Here is a tiny trained network, its code and every weight. The questions are about switching its units off for an input and a target symbol, where a switched-off unit gives its printed mean instead of its output.

import numpy as np


def w(rows, s, z=0):
    codes = np.array(rows[::2]) - 128.0
    scale = np.full(codes.shape[1], s)
    scale[-1] = z or s
    return codes * scale


def norm(h):
    return h / np.sqrt((h * h).mean(-1, keepdims=True) + 1e-5)


def f(y):
    return y / 2 * (1 + np.tanh(0.7978845608 * (y + 0.044715 * y**3)))


def softmax(a):
    e = np.exp(a - a.max(-1, keepdims=True))
    return e / e.sum(-1, keepdims=True)


def log_softmax(a):
    a = a - a.max(-1, keepdims=True)
    return a - np.log(np.exp(a).sum(-1, keepdims=True))


def net(x, mask):
    ids = ['ΘΞΨαγεζημπστω'.index(c) for c in x.split()]
    T = len(ids)
    res = E[ids] + P[:T]
    r = norm(res)
    for j in range(2):
        rows = slice(4 * j, 4 * j + 4)
        q, k, v = (r @ M[0][rows].T for M in (Q, K, V))
        z = softmax(np.where(np.tri(T) > 0, q @ k.T / 4**0.5, -1e9)) @ v
        o = O[0][rows]
        res = res + np.where(mask[j], z, o[:, -1]) @ o[:, :-1]
    y = f(norm(res) @ A[0][:, :-1].T + A[0][:, -1])
    res = res + np.where(mask[2:14], y, B[0][:, -1]) @ B[0][:, :-1]
    return log_softmax(norm(res)[-1] @ U[:, :-1].T + U[:, -1])


Q, K, V, O, A, B = {}, {}, {}, {}, {}, {}
E = w([
[141,144,122,132],'Θ',
[111,136,112,119],'Ξ',
[161,128,91,143],'Ψ',
[106,116,128,109],'α',
[156,144,95,150],'γ',
[127,93,116,103],'ε',
[138,111,127,99],'ζ',
[134,135,81,133],'η',
[131,153,114,129],'μ',
[122,122,132,106],'π',
[80,8,52,197],'σ',
[139,100,142,112],'τ',
[115,128,141,118],'ω',
],0.012)
P = w([
[128,144,145,113],'0',
[84,161,196,186],'1',
[17,135,150,195],'2',
[11,161,141,120],'3',
[214,210,119,46],'4',
[255,77,79,114],'5',
],0.0055)
Q[0] = w([
[79,185,98,78],'head 0',
[75,115,158,158],'head 0',
[182,106,104,205],'head 0',
[83,74,126,233],'head 0',
[84,223,163,131],'head 1',
[24,194,184,132],'head 1',
[71,100,93,199],'head 1',
[2,142,178,177],'head 1',
],0.0091)
K[0] = w([
[244,132,148,75],'head 0',
[108,162,115,48],'head 0',
[8,31,112,162],'head 0',
[48,95,56,83],'head 0',
[245,203,239,6],'head 1',
[255,188,122,9],'head 1',
[93,48,96,24],'head 1',
[187,154,43,18],'head 1',
],0.0066)
V[0] = w([
[99,83,160,216],'head 0',
[85,170,125,111],'head 0',
[122,183,109,67],'head 0',
[114,89,43,52],'head 0',
[54,210,37,109],'head 1',
[69,210,236,106],'head 1',
[221,254,163,130],'head 1',
[130,49,119,44],'head 1',
],0.0087)
O[0] = w([
[122,127,89,44,86],'head 0',
[95,151,178,109,203],'head 0',
[118,140,187,165,197],'head 0',
[119,174,112,166,147],'head 0',
[92,231,100,208,252],'head 1',
[59,157,198,76,248],'head 1',
[133,193,71,2,49],'head 1',
[178,120,159,163,152],'head 1',
],0.0092,0.0024)
A[0] = w([
[214,90,125,154,16],'neuron 0',
[57,66,116,158,85],'neuron 1',
[183,12,117,116,102],'neuron 2',
[221,121,106,223,191],'neuron 3',
[170,4,144,50,99],'neuron 4',
[254,145,165,96,254],'neuron 5',
[233,111,253,238,102],'neuron 6',
[208,186,8,112,141],'neuron 7',
[130,119,243,203,83],'neuron 8',
[93,200,155,107,185],'neuron 9',
[38,134,168,159,49],'neuron 10',
[107,185,40,41,197],'neuron 11',
],0.0052,0.0043)
B[0] = w([
[118,198,254,123,101],'neuron 0',
[95,160,184,80,125],'neuron 1',
[20,114,158,131,153],'neuron 2',
[101,158,72,24,234],'neuron 3',
[33,81,83,137,150],'neuron 4',
[157,79,53,58,223],'neuron 5',
[226,225,141,56,251],'neuron 6',
[204,78,112,123,161],'neuron 7',
[221,155,140,139,204],'neuron 8',
[112,77,77,118,226],'neuron 9',
[77,101,214,142,134],'neuron 10',
[207,47,98,93,211],'neuron 11',
],0.0054,0.0032)
U = w([
[100,173,108,9,80],'Θ',
[32,204,149,205,48],'Ξ',
[187,106,39,83,103],'Ψ',
[99,151,205,204,106],'α',
[148,135,48,50,88],'γ',
[215,103,183,211,158],'ε',
[225,174,193,56,161],'ζ',
[89,218,42,199,194],'η',
[60,227,102,53,60],'μ',
[115,174,211,121,127],'π',
[76,39,86,244,56],'σ',
[136,1,187,49,252],'τ',
[26,143,218,59,123],'ω',
],0.0094,0.0029)

Each question gives the input, a string of symbols that net reads in full, and the target symbol t.
The units are the heads (4 rows each of Q, K, V and O) and the neurons (one row each of A and B). Each row of codes is followed by its name. A weight is (code - 128) times the scale printed after its matrix; where a second scale follows, it is the last column's (O, A, B and U).
mask holds one flag per unit, heads first, then neurons. A switched-off unit (its flag False) gives its mean, the last column of its rows in O or B, instead of its output. The means were averaged over made-up inputs and are rounded, as every weight is.
A unit's drop is (log p(t) with every unit on - log p(t) with that unit switched off) / (log p(t) with every unit on - log p(t) with every unit switched off).
The circuit of an input: a set's keep is (log p(t) with only the set's units on - log p(t) with every unit switched off) / (log p(t) with every unit on - log p(t) with every unit switched off). Starting from the 12 units with the biggest drops (on a tie, the unit counted first), units are removed one at a time, each time the one whose removal leaves the highest keep (on an exact tie, the one counted first), for as long as the keep stays at least 0.8.
units of the circuit, in order: the units of the circuit, biggest drop first
top k neurons: the k neurons with the biggest drops, biggest first
heads that matter: for each layer, one digit per head in row order, 1 if its drop is at least 0.15 and else 0, layers parted by /
drop of u: that unit's drop, to one decimal
input ζ τ γ Ψ, target ζ: heads that matter	01
input τ π τ ω ω π, target τ: units of the circuit, in order	(head 0; head 1)
input ε τ σ Ψ ζ, target τ: units of the circuit, in order	(head 1)
input μ Θ τ Ψ π μ, target τ: units of the circuit, in order	(head 0; head 1)
input Ψ η τ Ψ Ξ, target η: units of the circuit, in order	(head 1; head 0)
input ε τ γ α ω, target τ: units of the circuit, in order	(head 1; neuron 6)
input γ τ ω α α, target τ: units of the circuit, in order	(head 1; neuron 6)
input ζ ζ Ψ ζ, target ζ: heads that matter	11
input τ ω Θ Ξ τ, target ω: top 2 neurons	(neuron 6; neuron 3)
input ζ τ η, target ζ: drop of head 1	1.0
input ε ε τ, target ε: drop of neuron 4	0.0
input ω ω ε ω τ τ, target ε: drop of head 1	3.2
input η η η γ ω, target η: drop of head 1	0.7
input τ ω α π π, target ω: units of the circuit, in order	(head 1)
input ζ γ Ξ, target ζ: units of the circuit, in order	(head 1; neuron 6)
